Below is a small trained network, with its code and all its weights. Each question gives an input and a class and asks what happens when units are switched off, that is, made to give their printed mean instead of their output.

import numpy as np


def w(rows, s, z=0):
    codes = np.array(rows[::2]) - 128.0
    scale = np.full(codes.shape[1], s)
    scale[-1] = z or s
    return codes * scale


def norm(h):
    return h / np.sqrt((h * h).mean(-1, keepdims=True) + 1e-5)


def f(y):
    return y / 2 * (1 + np.tanh(0.7978845608 * (y + 0.044715 * y**3)))


def log_softmax(a):
    a = a - a.max(-1, keepdims=True)
    return a - np.log(np.exp(a).sum(-1, keepdims=True))


def net(x, mask):
    res = np.array(x, float).reshape(1, 8) / 4 @ E
    u = 0
    for l in range(2):
        y = f(norm(res) @ A[l][:, :-1].T + A[l][:, -1])
        res = res + np.where(mask[u : u + 13], y, B[l][:, -1]) @ B[l][:, :-1]
        u += 13
    return log_softmax(norm(res)[-1] @ U[:, :-1].T + U[:, -1])


A, B = {}, {}
E = w([
[202,2,145],'x0',
[57,53,65],'x1',
[85,101,158],'x2',
[67,98,205],'x3',
[228,133,21],'x4',
[76,110,143],'x5',
[155,147,187],'x6',
[126,111,190],'x7',
],0.0076)
A[0] = w([
[116,198,42,115],'L0N0',
[224,122,45,176],'L0N1',
[147,101,175,88],'L0N2',
[177,163,233,187],'L0N3',
[138,122,176,39],'L0N4',
[104,211,73,53],'L0N5',
[5,168,138,212],'L0N6',
[100,151,196,153],'L0N7',
[78,127,124,107],'L0N8',
[85,91,115,135],'L0N9',
[155,87,86,91],'L0N10',
[124,92,150,75],'L0N11',
[137,148,113,2],'L0N12',
],0.014,0.0031)
B[0] = w([
[76,254,119,206],'L0N0',
[67,151,155,254],'L0N1',
[155,135,120,145],'L0N2',
[176,123,172,209],'L0N3',
[145,132,128,131],'L0N4',
[129,191,156,183],'L0N5',
[48,115,233,231],'L0N6',
[122,67,151,177],'L0N7',
[96,149,148,144],'L0N8',
[83,142,122,159],'L0N9',
[73,115,132,163],'L0N10',
[124,163,126,136],'L0N11',
[159,126,103,117],'L0N12',
],0.0089,0.0075)
A[1] = w([
[117,90,89,60],'L1N0',
[155,149,133,63],'L1N1',
[141,143,127,61],'L1N2',
[210,48,176,192],'L1N3',
[252,133,181,60],'L1N4',
[132,146,222,190],'L1N5',
[88,73,116,252],'L1N6',
[164,155,112,111],'L1N7',
[199,168,101,120],'L1N8',
[180,47,71,184],'L1N9',
[149,134,124,132],'L1N10',
[70,174,138,215],'L1N11',
[97,108,156,103],'L1N12',
],0.014,0.0046)
B[1] = w([
[147,169,121,127],'L1N0',
[79,156,144,119],'L1N1',
[91,118,141,114],'L1N2',
[177,152,35,220],'L1N3',
[254,140,169,183],'L1N4',
[215,88,149,255],'L1N5',
[168,107,91,221],'L1N6',
[71,138,93,128],'L1N7',
[2,183,151,147],'L1N8',
[142,116,13,168],'L1N9',
[115,152,103,124],'L1N10',
[225,87,92,249],'L1N11',
[138,122,152,160],'L1N12',
],0.0094,0.0074)
U = w([
[143,142,120,70],'0',
[153,151,201,130],'1',
[103,89,47,155],'2',
[42,124,163,44],'3',
[22,55,206,136],'4',
[66,249,120,176],'5',
[192,107,161,203],'6',
[96,152,155,2],'7',
],0.019,0.012)

Each question gives the input, the list of numbers given to net, and the class t.
The units are the neurons (one row each of A and B). Each row of codes is followed by its name. A weight is (code - 128) times the scale printed after its matrix; where a second scale follows, it is the last column's (A, B and U).
mask holds one flag per neuron, layer by layer. A switched-off neuron (its flag False) gives its mean, the last column of its row in B, instead of its output. The means were averaged over made-up inputs and are rounded, as every weight is.
A unit's drop is (log p(t) with every unit on - log p(t) with that unit switched off) / (log p(t) with every unit on - log p(t) with every unit switched off).
The circuit of an input: a set's keep is (log p(t) with only the set's units on - log p(t) with every unit switched off) / (log p(t) with every unit on - log p(t) with every unit switched off). Starting from the 12 units with the biggest drops (on a tie, the unit counted first), units are removed one at a time, each time the one whose removal leaves the highest keep (on an exact tie, the one counted first), for as long as the keep stays at least 0.8.
units of the circuit, in order: the units of the circuit, biggest drop first
unit that matters most: the unit with the biggest drop
top k neurons: the k neurons with the biggest drops, biggest first
top k neurons in layer l: the k neurons of layer l with the biggest drops, biggest first
drop of u: that unit's drop, to one decimal
input [-1,-2,-6,-3,5,-5,7,4], class 5: units of the circuit, in order	[L1N8, L1N11]
input [8,7,0,6,-2,8,-3,2], class 2: top 3 neurons	[L0N1, L0N0, L1N6]
input [-3,-4,-7,1,4,2,4,-1], class 5: unit that matters most	L0N6
input [3,1,7,5,-1,-7,-3,-4], class 2: units of the circuit, in order	[L0N6, L1N4, L0N3]
input [-3,2,0,-3,-3,7,-2,-5], class 4: top 2 neurons	[L0N6, L1N3]
input [2,3,3,2,4,-8,1,-5], class 2: units of the circuit, in order	[L1N5, L0N3]
input [-2,-5,7,-1,8,-5,1,4], class 5: units of the circuit, in order	[L0N6, L1N8]
input [5,-1,2,-1,6,-3,6,-3], class 2: top 2 neurons in layer 1	[L1N9, L1N3]
input [-6,-1,-1,2,-3,-1,1,-1], class 1: top 2 neurons in layer 1	[L1N5, L1N11]
input [6,3,-5,-5,-8,-8,-7,-1], class 2: top 2 neurons	[L0N6, L1N5]
input [6,2,6,4,-4,0,4,3], class 6: top 2 neurons	[L1N3, L0N1]
input [-2,-5,0,0,-6,7,7,-6], class 4: top 2 neurons in layer 0	[L0N6, L0N7]
input [-8,-4,-3,5,-7,6,-7,-6], class 4: drop of L0N6	0.2
input [-3,0,-2,1,7,7,-5,-5], class 5: unit that matters most	L0N0
input [-2,3,8,-6,7,5,-3,-2], class 5: drop of L0N0	0.4
input [-6,3,8,0,2,-3,-3,8], class 4: drop of L0N6	0.4
